Each row has a name. After each piece below comes the name of the row it's from, unless a question asks for something else. Each question is about the rows just above it.

Q_45: [ -2.1 -41.5 -52.8 -26.5 -35.2   2.6  54.4 -13.2  39.8 -27.4 -13.1 -21.0
 -34.0 -47.6  16.7  24.8 -80.7 -53.3  16.3  60.8 -41.3 -21.9 -72.1   5.7]
Q_966: [-21.9 -52.8 -34.0 -35.2  60.8 -41.5   2.6  54.4  -2.1 -47.6 -41.3 -13.2
 -80.7 -21.0  24.8  16.7 -27.4 -53.3 -26.5 -13.1 -72.1  16.3  39.9   5.7]
Q_577: [ 50.7   3.9  21.0  72.3  14.0   4.1  37.4  12.1 -10.1  33.3  46.5  18.9
  56.7 -33.2  13.7   8.9 -71.0   4.6 -67.5  19.0  35.3 -34.4  10.3 -45.8]
Q_63: [-39.0  46.1  32.6 -30.6 -13.7  16.1 -36.9  -0.1 -65.7 -25.0   5.9 -55.8
 -31.4 -51.2  -5.7   5.2 -45.2   2.6 -61.4  56.3  63.0  -9.0  63.6  -1.0]
Q_399: [ 20.1  43.1  41.5 -22.9 -49.2  27.7 -33.6  12.9 -49.6 -25.2  12.4 -43.6
 -42.4 -81.6  17.4  29.1 -59.5  17.0 -53.0  61.0  57.8 -66.0  56.1  34.9]
Q_778: [ 30.8   5.2  -4.2 -68.9 -22.0 -57.7 -26.0 -17.5 -48.9 -45.9 -58.4  70.7
  13.9  49.4  -6.1  61.1  60.1  20.7  66.2  54.3 -36.8 -31.7  16.9  38.4]
Q_679: [ 39.1  27.1 -51.7  53.8  -5.8  20.2  34.0   8.4  57.7  71.3  38.8  72.9
  62.2   2.1  36.9  13.3 -41.5 -37.7  18.5 -27.9 -50.5 -48.7 -31.0  36.3]
Q_12: [  5.4 -57.7 -40.6   7.8  17.2 -59.0  41.3 -33.4   9.7  43.6  41.8  36.7
  53.3  38.3 -45.8 -59.3  16.1 -42.0  -9.7 -32.6   5.0  63.8   7.2 -45.4]
Q_610: [  5.7  60.8  54.4 -21.9 -13.2  -2.2 -41.5  24.8 -72.1  16.3 -13.1 -27.4
  39.8 -21.0 -52.8 -80.7 -53.3 -47.6  16.7 -41.3   2.6 -34.0 -26.5 -35.2]
Put [  5.7  39.9  16.3 -72.1 -13.1 -26.5 -53.3 -27.4  16.7  24.8 -21.0 -80.7
 -13.2 -41.3 -47.6  -2.1  54.4   2.6 -41.5  60.8 -35.2 -34.0 -52.8 -21.9] back in order: which row is it? => Q_966
Which row holds these entries in another order? [-52.8 -80.7 -53.3 -47.6  16.7 -41.3   2.6 -34.0 -26.5 -35.2   5.7  60.8
  54.4 -21.9 -13.2  -2.2 -41.5  24.8 -72.1  16.3 -13.1 -27.4  39.8 -21.0] => Q_610
Which row holds these entries in another order? [-80.7 -72.1 -53.3 -52.8 -47.6 -41.5 -41.3 -35.2 -34.0 -27.4 -26.5 -21.9
 -21.0 -13.2 -13.1  -2.1   2.6   5.7  16.3  16.7  24.8  39.8  54.4  60.8] => Q_45
[  5.7 -72.1 -21.9 -41.3  60.8  16.3 -53.3 -80.7  24.8  16.7 -47.6 -34.0
 -21.0 -13.1 -27.4  39.8 -13.2  54.4   2.6 -35.2 -26.5 -52.8 -41.5  -2.1] is which row reordered? => Q_45
[ 63.8 -40.6  38.3 -59.3  36.7   7.8   9.7 -45.8  17.2  -9.7   5.0  41.8
   7.2 -57.7 -45.4  41.3 -59.0 -32.6 -42.0 -33.4  43.6  53.3  16.1   5.4] is which row reordered? => Q_12

Q_577: [ 78.2   1.6 -25.7  43.6 -37.5 -11.8  -0.3  -1.4 -28.4  33.9  11.0 -41.8
  -2.0 -25.1   4.2  12.2 -35.0 -19.8  -3.0 -15.3 -18.1 -17.2  30.1 -61.3
 -23.2  32.4 -23.3  22.0 -16.0   2.4  27.7 -40.1   4.2  20.6  -4.2   1.4
  68.3 -17.4  19.5 -20.0  53.1  -1.7  -3.2]
Q_778: [ 44.7  -1.6 -30.6 -26.7 -29.4 -78.7 -27.7 -41.6 -16.0  43.2 -23.7 -25.6
  -2.2  64.2 -10.5   0.7 -11.8 -37.3   1.7 -25.1  -8.2 -38.0 -32.0 -54.8
 -27.1 -23.1  34.7  -1.4 -19.3  22.5  13.5 -36.9 -16.1  26.1  44.4 -19.8
  30.0   8.9  44.0   1.5  27.9  24.8   2.9]
Q_45: [ 14.3 -12.3  71.0  -9.3  33.3   4.9  13.5  31.3 -11.2 -10.5  -4.3 -19.9
   9.7 -73.4 -10.4  -7.0  -4.1  19.3  -5.2  11.5 -15.2 -11.6  80.4   8.4
   6.7  33.1 -56.2  25.6  60.1 -23.1  38.3 -37.4 -25.7  25.0  -9.2 -43.8
 -28.5  -3.8  13.3  40.6   1.7 -22.1 -16.2]
Q_610: [-78.7 -19.3 -41.6 -19.8  -8.2 -32.0  44.4  64.2  43.2   1.7   1.5  -2.2
  22.5 -11.8 -27.7 -25.6 -30.6 -54.8 -29.4  44.7 -10.5  -1.4 -36.9  26.1
 -38.0  34.7  44.0 -25.1 -23.1 -16.0   8.9  13.5 -27.1  -1.6  30.0 -26.7
  24.8   0.7 -37.4 -23.7 -16.1  27.9   2.9]
Q_810: [  0.8   7.9  -1.1  41.5 -28.4  38.8  25.7  46.5  22.8  13.3   5.0 -13.1
  -1.1 -73.6   3.3   5.6   2.9   7.5 -13.8 -12.6 -31.7  16.9  59.6   5.9
   0.9  28.3 -48.7   8.9  -4.1 -43.0  12.3  23.2  12.5   9.0 -86.8   9.9
  25.3 -28.2 -11.1 -15.2  13.8 -25.1   8.2]
Q_317: [ 28.8  -7.8 -47.6  32.8 -27.9 -14.4 -14.0 -34.9 -24.0  -8.0  43.8  -2.4
  -8.0  68.0  25.0   6.1 -62.5  -2.7  29.6  36.4  18.1   3.3 -73.1  -8.5
   2.6  15.7 -19.9  15.5 -11.0  55.9  -2.0  11.3  24.2 -19.5  53.4   9.5
  22.1   3.2  -0.1  14.3 -13.7  17.9  -3.7]
Q_12: [  0.2  19.8  18.8  -0.8  15.9  18.9  47.3  68.6 -27.0 -21.9   6.8  16.8
  28.2 -51.6   6.3 -17.4  42.1 -13.8  26.0 -39.9  21.3  -9.9  68.7   1.4
  -3.6  -6.0  24.1 -26.1   5.9 -73.1 -82.6 -35.7 -41.9  -0.5 -29.6  -0.3
 -13.9 -22.0  -1.1  13.7 -21.1  30.7  33.7]
Q_966: [  2.1  20.1 -35.4  37.9 -32.4  22.1  24.4  28.7  -3.4  -8.5  26.0   5.0
   6.0 -10.8  15.2  -0.9   1.4  -5.2  28.2 -15.7   4.1   9.1   2.2  15.8
   2.9   1.2 -10.1  -9.7 -11.6  -6.2 -42.9  16.0   5.5 -10.5 -36.8  13.7
  24.2 -21.1   3.4   2.3 -11.0  16.0  24.7]
Q_679: [-23.1  -9.3   9.3  -6.5  13.4   9.6 -10.0 -15.7   6.7 -28.1  19.3  14.1
  -9.2  33.9   6.5  -0.8 -17.1  31.7  17.2  50.5  11.6  21.8 -44.1  53.2
  30.5   8.2 -28.9  10.7  39.8  65.3  12.1   4.8  21.4 -14.5  19.8  -4.9
 -21.2  15.2   9.4  43.9 -39.0 -11.1  -7.4]
[-78.7 -54.8 -41.6 -38.0 -37.4 -36.9 -32.0 -30.6 -29.4 -27.7 -27.1 -26.7
 -25.6 -25.1 -23.7 -23.1 -19.8 -19.3 -16.1 -16.0 -11.8 -10.5  -8.2  -2.2
  -1.6  -1.4   0.7   1.5   1.7   2.9   8.9  13.5  22.5  24.8  26.1  27.9
  30.0  34.7  43.2  44.0  44.4  44.7  64.2] is which row reordered? => Q_610
[ 44.4  27.9 -23.7 -54.8 -10.5 -16.1  34.7  -2.2   2.9  22.5   1.7 -25.1
 -26.7 -29.4  -1.6 -32.0  64.2  44.7 -30.6 -19.3   1.5 -25.6  30.0  44.0
  -1.4   0.7 -27.7 -36.9  43.2  26.1 -41.6 -19.8 -16.0  -8.2  24.8 -27.1
 -23.1   8.9 -37.3 -38.0 -11.8 -78.7  13.5] is which row reordered? => Q_778

Q_317: [ 69.2  30.2   4.1 -42.2 -42.8   2.1  55.5 -56.2  31.8 -35.8  40.5  -7.3
 -25.2 -20.0  17.6   6.2 -15.1 -31.5 -41.8 -20.6  -8.1 -56.0  26.5  29.2
  59.5]
Q_918: [-56.2 -31.5  30.2 -42.9 -41.8   2.1 -35.8   6.2  59.5   4.1 -42.2  55.5
 -20.6 -20.0  40.5  29.2  17.6 -25.2 -15.1  -7.3  -8.1  69.2  31.8 -56.0
  26.5]
Q_810: [  0.1   8.1  16.5  28.8 -29.0  20.2  11.5  31.3 -14.3 -43.1  55.9  12.7
 -39.4  76.0 -43.7 -12.0  -2.8  15.6  36.9  38.4  47.6   2.8 -14.0  51.8
 -13.2]
Q_610: [-17.3 -22.4   7.2  46.9  15.4 -15.0 -12.8  -1.5 -24.7  70.3 -31.8   6.4
 -26.3  -5.7 -37.7 -24.4  74.8  52.7  47.8 -27.4   5.9  28.5 -13.8  15.5
  24.6]
Q_966: [  8.4 -38.9 -10.1  43.9   5.0   0.6   2.0   0.4 -49.5  71.8  16.1   3.0
  -7.8  28.2 -17.0  31.4  26.7  64.6  44.0  -7.5 -24.9  45.3 -30.8   3.9
 -10.1]
Q_778: [ 18.4 -29.9 -11.8  41.4 -11.0 -17.3   8.7   6.1 -41.5  63.8 -45.4  -2.1
 -21.6   1.3 -20.0 -20.7  51.5  47.2  61.9  -2.8 -19.9  24.7  -0.7  18.6
   3.4]
Q_63: [  8.5   4.2   0.5  74.0  17.4 -22.8  15.8   3.3 -47.9  94.1 -38.1  -9.3
 -31.9  25.6  -3.0  42.0  17.6  57.4  39.3 -23.3 -15.5  61.2 -31.1  20.8
  32.0]
Q_45: [-42.2  30.2 -20.6  -8.1  29.2 -15.1  31.8   6.2 -35.8 -31.5  40.5   4.1
  59.5  17.6 -42.8  -7.3   2.1 -56.0 -25.2  26.5 -41.8  69.2  55.5 -20.0
 -56.2]
Q_12: [  2.1   4.1  69.2 -41.8  29.2 -25.2 -56.1 -20.6 -31.5 -15.1 -35.8 -42.2
  59.5  -7.3 -56.2   6.2 -20.0  55.5  17.6  40.5  30.2  31.8 -42.8  -8.1
  26.5]
Q_399: [-13.2 -14.3   0.1  31.3   8.1  -2.8   2.8 -11.9 -43.1  76.0 -39.4  11.5
 -29.0  36.9 -43.7  15.6  55.9  47.6  51.8  12.7  16.5  20.2 -14.0  38.4
  28.8]
Q_577: [  4.1   6.2 -55.9 -56.2  59.5  69.2  29.2 -42.2  31.8  30.2  55.5 -31.5
 -20.0 -15.1 -20.6  -7.3  17.6  26.5 -41.8  40.5 -42.8   2.1  -8.1 -35.8
 -25.2]
Q_679: [-29.6  14.5  30.1 -18.8  49.6  17.4 -36.3 -38.5 -58.1   5.1  -4.7  -6.7
  27.4 -16.1 -69.5   6.1 -41.6  71.4  27.6  -8.6  66.5  53.7  -9.0 -56.8
   1.0]
Which row holds these entries in another order? [-25.2 -35.8  -8.1   2.1 -42.8  40.5 -41.8  26.5  17.6  -7.3 -20.6 -15.1
 -20.0 -31.5  55.5  30.2  31.8 -42.2  29.2  69.2  59.5 -56.2 -55.9   6.2
   4.1] => Q_577
Put [-22.4  47.8  15.4  74.8 -31.8 -37.7 -26.3 -13.8 -24.7  -5.7  -1.5  70.3
 -12.8  15.5  46.9 -24.4  28.5  52.7   6.4  24.6 -17.3   5.9 -15.0 -27.4
   7.2] back in order: which row is it? => Q_610
Which row holds these entries in another order? [ 11.5 -29.0  36.9 -43.7  15.6  55.9  47.6  51.8  12.7  16.5  20.2 -14.0
  38.4  28.8 -13.2 -14.3   0.1  31.3   8.1  -2.8   2.8 -11.9 -43.1  76.0
 -39.4] => Q_399
Put [ 26.5  -8.1 -42.8  31.8  30.2  40.5  17.6  55.5 -20.0   6.2 -56.2  -7.3
  59.5 -42.2 -35.8 -15.1 -31.5 -20.6 -56.1 -25.2  29.2 -41.8  69.2   4.1
   2.1] back in order: which row is it? => Q_12
Which row holds these entries in another order? [ -7.5 -24.9  45.3 -30.8   3.9 -10.1   8.4 -38.9 -10.1  43.9   5.0   0.6
   2.0   0.4 -49.5  71.8  16.1   3.0  -7.8  28.2 -17.0  31.4  26.7  64.6
  44.0] => Q_966
Which row holds these entries in another order? [ 17.6 -20.6  29.2   4.1 -41.8 -15.1  31.8  69.2 -42.8  59.5  30.2  40.5
 -20.0   2.1  -8.1  55.5  26.5  -7.3   6.2 -55.9 -42.2 -35.8 -25.2 -56.2
 -31.5] => Q_577
Put [ -0.7  18.6   3.4  18.4 -29.9 -11.8  41.4 -11.0 -17.3   8.7   6.1 -41.5
  63.8 -45.4  -2.1 -21.6   1.3 -20.0 -20.7  51.5  47.2  61.9  -2.8 -19.9
  24.7] back in order: which row is it? => Q_778

